Below are the code and all the weights of a small trained network. Each question names an input and a target symbol and asks about switching units off, where a switched-off unit gives its printed mean instead of its output.

import numpy as np


def w(rows, s, z=0):
    codes = np.array(rows[::2]) - 128.0
    scale = np.full(codes.shape[1], s)
    scale[-1] = z or s
    return codes * scale


def f(y):
    return y / 2 * (1 + np.tanh(0.7978845608 * (y + 0.044715 * y**3)))


def softmax(a):
    e = np.exp(a - a.max(-1, keepdims=True))
    return e / e.sum(-1, keepdims=True)


def log_softmax(a):
    a = a - a.max(-1, keepdims=True)
    return a - np.log(np.exp(a).sum(-1, keepdims=True))


def net(x, mask):
    ids = ['ΔΞΠΦβηθτψ'.index(c) for c in x.split()]
    T = len(ids)
    res = E[ids] + P[:T]
    u = 0
    for l in range(2):
        r = res
        for j in range(2):
            rows = slice(2 * j, 2 * j + 2)
            q, k, v = (r @ M[l][rows].T for M in (Q, K, V))
            z = softmax(np.where(np.tri(T) > 0, q @ k.T / 2**0.5, -1e9)) @ v
            o = O[l][rows]
            res = res + np.where(mask[u + j], z, o[:, -1]) @ o[:, :-1]
        u += 2
        y = f(res @ A[l][:, :-1].T + A[l][:, -1])
        res = res + np.where(mask[u : u + 16], y, B[l][:, -1]) @ B[l][:, :-1]
        u += 16
    return log_softmax(res[-1] @ U[:, :-1].T + U[:, -1])


Q, K, V, O, A, B = {}, {}, {}, {}, {}, {}
E = w([
[78,170,82,75,96,143,105],'Δ',
[104,76,110,83,130,251,243],'Ξ',
[128,163,145,147,79,152,18],'Π',
[226,82,168,44,229,125,208],'Φ',
[91,34,107,113,125,95,105],'β',
[78,172,82,75,93,151,116],'η',
[181,194,180,185,48,210,43],'θ',
[155,222,121,134,76,165,182],'τ',
[192,196,180,195,113,43,104],'ψ',
],0.013)
P = w([
[237,143,6,175,235,177,64],'0',
[228,112,58,146,158,161,95],'1',
[206,96,116,89,117,149,105],'2',
[193,91,137,71,84,141,115],'3',
[176,95,166,59,75,136,117],'4',
[159,100,182,64,73,128,124],'5',
[145,109,190,76,77,121,131],'6',
[124,121,195,92,80,116,143],'7',
[99,133,203,116,92,114,156],'8',
[78,146,202,141,107,110,164],'9',
[52,168,200,167,125,106,179],'10',
[30,178,200,208,127,101,198],'11',
[2,196,182,246,144,106,215],'12',
],0.0065)
Q[0] = w([
[119,106,161,149,141,135,148],'0.h0',
[127,133,154,113,192,140,131],'0.h0',
[155,174,130,97,91,255,171],'0.h1',
[120,197,180,174,58,145,59],'0.h1',
],0.0079)
K[0] = w([
[157,110,131,134,150,164,134],'0.h0',
[172,118,153,132,198,144,146],'0.h0',
[205,209,214,152,130,233,215],'0.h1',
[128,250,118,191,2,31,88],'0.h1',
],0.0052)
V[0] = w([
[117,99,254,43,104,124,156],'0.h0',
[72,145,151,99,53,107,123],'0.h0',
[180,206,178,125,127,162,144],'0.h1',
[79,89,120,129,91,135,114],'0.h1',
],0.0091)
O[0] = w([
[71,184,109,254,129,115,199,106],'0.h0',
[35,182,114,142,206,101,102,108],'0.h0',
[146,170,79,87,33,24,147,254],'0.h1',
[116,148,150,153,186,171,102,81],'0.h1',
],0.0087,0.0066)
A[0] = w([
[185,75,162,65,236,156,124,41],'0.n0',
[83,99,100,105,198,226,114,92],'0.n1',
[112,194,171,96,165,124,107,226],'0.n2',
[91,196,138,141,139,102,128,251],'0.n3',
[132,58,104,139,135,117,219,84],'0.n4',
[138,130,73,114,145,123,143,99],'0.n5',
[107,107,163,154,126,115,105,174],'0.n6',
[139,88,206,173,204,171,161,125],'0.n7',
[133,66,238,142,149,69,94,232],'0.n8',
[42,83,194,158,150,254,122,89],'0.n9',
[94,56,89,104,132,167,140,253],'0.n10',
[120,209,56,39,144,115,191,134],'0.n11',
[117,172,71,210,55,147,54,200],'0.n12',
[153,158,126,144,93,86,188,45],'0.n13',
[14,69,76,35,128,78,167,71],'0.n14',
[56,90,100,122,90,144,168,3],'0.n15',
],0.0089,0.0039)
B[0] = w([
[42,12,83,54,164,70,96,161],'0.n0',
[205,228,158,157,133,170,215,141],'0.n1',
[79,141,83,108,107,68,144,160],'0.n2',
[77,169,100,162,102,111,186,212],'0.n3',
[131,149,253,95,206,117,72,147],'0.n4',
[121,83,123,140,139,172,98,129],'0.n5',
[135,166,101,141,138,44,130,130],'0.n6',
[157,197,146,118,53,107,125,140],'0.n7',
[172,112,70,135,75,39,163,165],'0.n8',
[199,253,186,240,63,95,100,143],'0.n9',
[171,59,147,37,175,91,176,158],'0.n10',
[82,29,99,178,77,146,114,252],'0.n11',
[50,188,236,51,84,122,175,253],'0.n12',
[162,183,115,193,123,179,42,221],'0.n13',
[56,53,169,36,229,120,180,156],'0.n14',
[115,89,165,102,214,175,152,126],'0.n15',
],0.0064,0.0079)
Q[1] = w([
[55,109,150,124,154,143,148],'1.h0',
[184,99,151,177,249,164,95],'1.h0',
[201,62,111,213,237,114,176],'1.h1',
[201,150,126,173,124,156,65],'1.h1',
],0.012)
K[1] = w([
[66,170,138,80,130,210,171],'1.h0',
[212,19,124,11,84,193,101],'1.h0',
[209,50,181,1,157,115,62],'1.h1',
[202,68,2,87,51,134,18],'1.h1',
],0.0076)
V[1] = w([
[2,133,139,163,145,251,138],'1.h0',
[137,83,148,72,93,189,211],'1.h0',
[87,144,162,25,157,69,98],'1.h1',
[137,33,17,177,141,161,84],'1.h1',
],0.0069)
O[1] = w([
[224,101,126,27,85,85,62,2],'1.h0',
[189,187,108,183,95,8,115,158],'1.h0',
[158,196,91,189,181,125,1,143],'1.h1',
[28,189,175,83,78,109,171,37],'1.h1',
],0.0071,0.0091)
A[1] = w([
[133,159,180,137,123,193,174,41],'1.n0',
[171,166,75,153,134,123,80,116],'1.n1',
[117,32,125,60,171,108,172,157],'1.n2',
[110,72,123,102,206,186,132,119],'1.n3',
[106,19,63,62,169,154,120,59],'1.n4',
[107,155,135,120,116,79,110,108],'1.n5',
[147,180,183,91,139,102,152,173],'1.n6',
[163,174,103,128,99,81,141,145],'1.n7',
[143,2,68,108,151,78,82,117],'1.n8',
[113,124,154,58,147,141,46,90],'1.n9',
[166,170,130,104,65,129,100,65],'1.n10',
[158,161,119,164,116,136,116,104],'1.n11',
[89,116,125,148,129,149,182,62],'1.n12',
[87,133,179,107,109,137,93,133],'1.n13',
[106,57,144,90,195,114,140,254],'1.n14',
[149,137,154,138,128,65,146,185],'1.n15',
],0.011,0.0069)
B[1] = w([
[180,120,79,131,182,76,109,161],'1.n0',
[100,116,222,121,151,106,139,166],'1.n1',
[110,205,196,101,157,78,192,179],'1.n2',
[23,190,141,48,116,222,143,137],'1.n3',
[194,75,198,241,65,43,29,153],'1.n4',
[163,119,118,115,142,154,151,171],'1.n5',
[130,81,114,169,112,154,127,182],'1.n6',
[117,103,133,106,137,175,104,254],'1.n7',
[120,187,177,141,142,242,214,184],'1.n8',
[136,255,76,99,87,102,90,133],'1.n9',
[87,84,132,66,166,125,131,229],'1.n10',
[64,110,169,82,137,114,131,174],'1.n11',
[160,143,213,114,188,119,42,170],'1.n12',
[119,130,66,168,98,105,140,151],'1.n13',
[170,93,34,81,153,97,97,198],'1.n14',
[117,131,87,119,113,162,93,225],'1.n15',
],0.0089)
U = w([
[126,166,114,56,216,171,201,184],'Δ',
[125,150,124,119,131,154,122,42],'Ξ',
[128,128,171,123,102,34,163,45],'Π',
[93,86,204,88,172,156,80,83],'Φ',
[145,174,124,117,113,116,98,57],'β',
[186,26,43,173,142,60,22,252],'η',
[139,203,115,105,123,140,91,54],'θ',
[79,84,88,109,65,212,176,168],'τ',
[123,195,198,253,103,205,164,181],'ψ',
],0.0055,0.0038)

Each question gives the input, a string of symbols that net reads in full, and the target symbol t.
The units are the heads (2 rows each of Q, K, V and O) and the neurons (one row each of A and B). Each row of codes is followed by its name. A weight is (code - 128) times the scale printed after its matrix; where a second scale follows, it is the last column's (O, A, B and U).
mask holds one flag per unit, layer by layer, with each layer's heads first. A switched-off unit (its flag False) gives its mean, the last column of its rows in O or B, instead of its output. The means were averaged over made-up inputs and are rounded, as every weight is.
A unit's drop is (log p(t) with every unit on - log p(t) with that unit switched off) / (log p(t) with every unit on - log p(t) with every unit switched off).
The circuit of an input: a set's keep is (log p(t) with only the set's units on - log p(t) with every unit switched off) / (log p(t) with every unit on - log p(t) with every unit switched off). Starting from the 12 units with the biggest drops (on a tie, the unit counted first), units are removed one at a time, each time the one whose removal leaves the highest keep (on an exact tie, the one counted first), for as long as the keep stays at least 0.8.
circuit, biggest first: the units of the circuit, biggest drop first
k most important neurons: the k neurons with the biggest drops, biggest first
k most important neurons of layer l: the k neurons of layer l with the biggest drops, biggest first
which heads matter: for each layer, one digit per head in row order, 1 if its drop is at least 0.15 and else 0, layers parted by /
input τ τ Ξ, target Δ: most important neuron of layer 1	(1.n8)
input Π β Ξ ψ τ τ θ Δ τ Ξ Π β β, target ψ: 4 most important neurons of layer 0	(0.n9, 0.n0, 0.n12, 0.n1)
input η ψ Ξ Δ Φ ψ τ Ξ, target η: 2 most important neurons of layer 0	(0.n4, 0.n14)
input Φ τ η, target Π: 2 most important neurons of layer 0	(0.n14, 0.n13)
input θ τ θ Φ θ Δ, target ψ: 3 most important neurons	(1.n8, 0.n14, 0.n12)
input θ Ξ τ θ Ξ Φ Ξ η τ θ τ Ξ, target ψ: 2 most important neurons of layer 0	(0.n12, 0.n9)
input τ τ β β τ Φ Δ Φ θ ψ η, target Φ: circuit, biggest first	(1.h0, 1.n12, 0.n14, 0.n11)
input ψ θ τ Ξ Φ τ Φ θ ψ Δ, target Φ: circuit, biggest first	(1.h0, 1.n12, 0.n14, 0.n11)
input ψ Φ β ψ β Δ ψ Φ τ Φ, target ψ: which heads matter	10 / 11
input β θ Π ψ β τ ψ τ Π θ Ξ ψ Ξ, target η: which heads matter	01 / 10
input β β η τ Ξ Φ Φ ψ β ψ η θ Φ, target ψ: 2 most important neurons of layer 1	(1.n14, 1.n10)
input τ τ β θ β Φ β τ θ Φ θ Ξ, target Δ: circuit, biggest first	(1.n2, 0.n14)
input ψ τ τ β β Φ Π τ Ξ Ξ Ξ θ Ξ, target ψ: circuit, biggest first	(0.n9, 0.h1)
input θ Δ τ τ Δ τ Π η, target η: most important neuron of layer 1	(1.n4)
input ψ θ τ Φ Φ τ τ β θ ψ Π, target ψ: which heads matter	00 / 10
input τ τ Φ Π τ τ τ β τ Ξ β, target η: which heads matter	11 / 00
input ψ β τ Φ Δ η ψ τ τ Δ τ τ Π, target τ: which heads matter	00 / 10
input β ψ τ β Φ ψ θ τ η β, target ψ: circuit, biggest first	(0.n9, 0.h1, 0.h0)
input τ β τ Δ, target Π: which heads matter	00 / 01
input ψ Φ θ β Π, target Φ: 2 most important neurons	(1.n1, 0.n12)
input η Φ τ, target τ: which heads matter	00 / 01
input θ τ Ξ θ Φ β Δ θ Δ, target ψ: 2 most important neurons	(1.n8, 0.n12)
input Ξ β τ η, target Π: which heads matter	00 / 01
input τ ψ Φ θ, target ψ: most important neuron of layer 1	(1.n14)
input Δ τ Δ ψ, target ψ: which heads matter	00 / 10
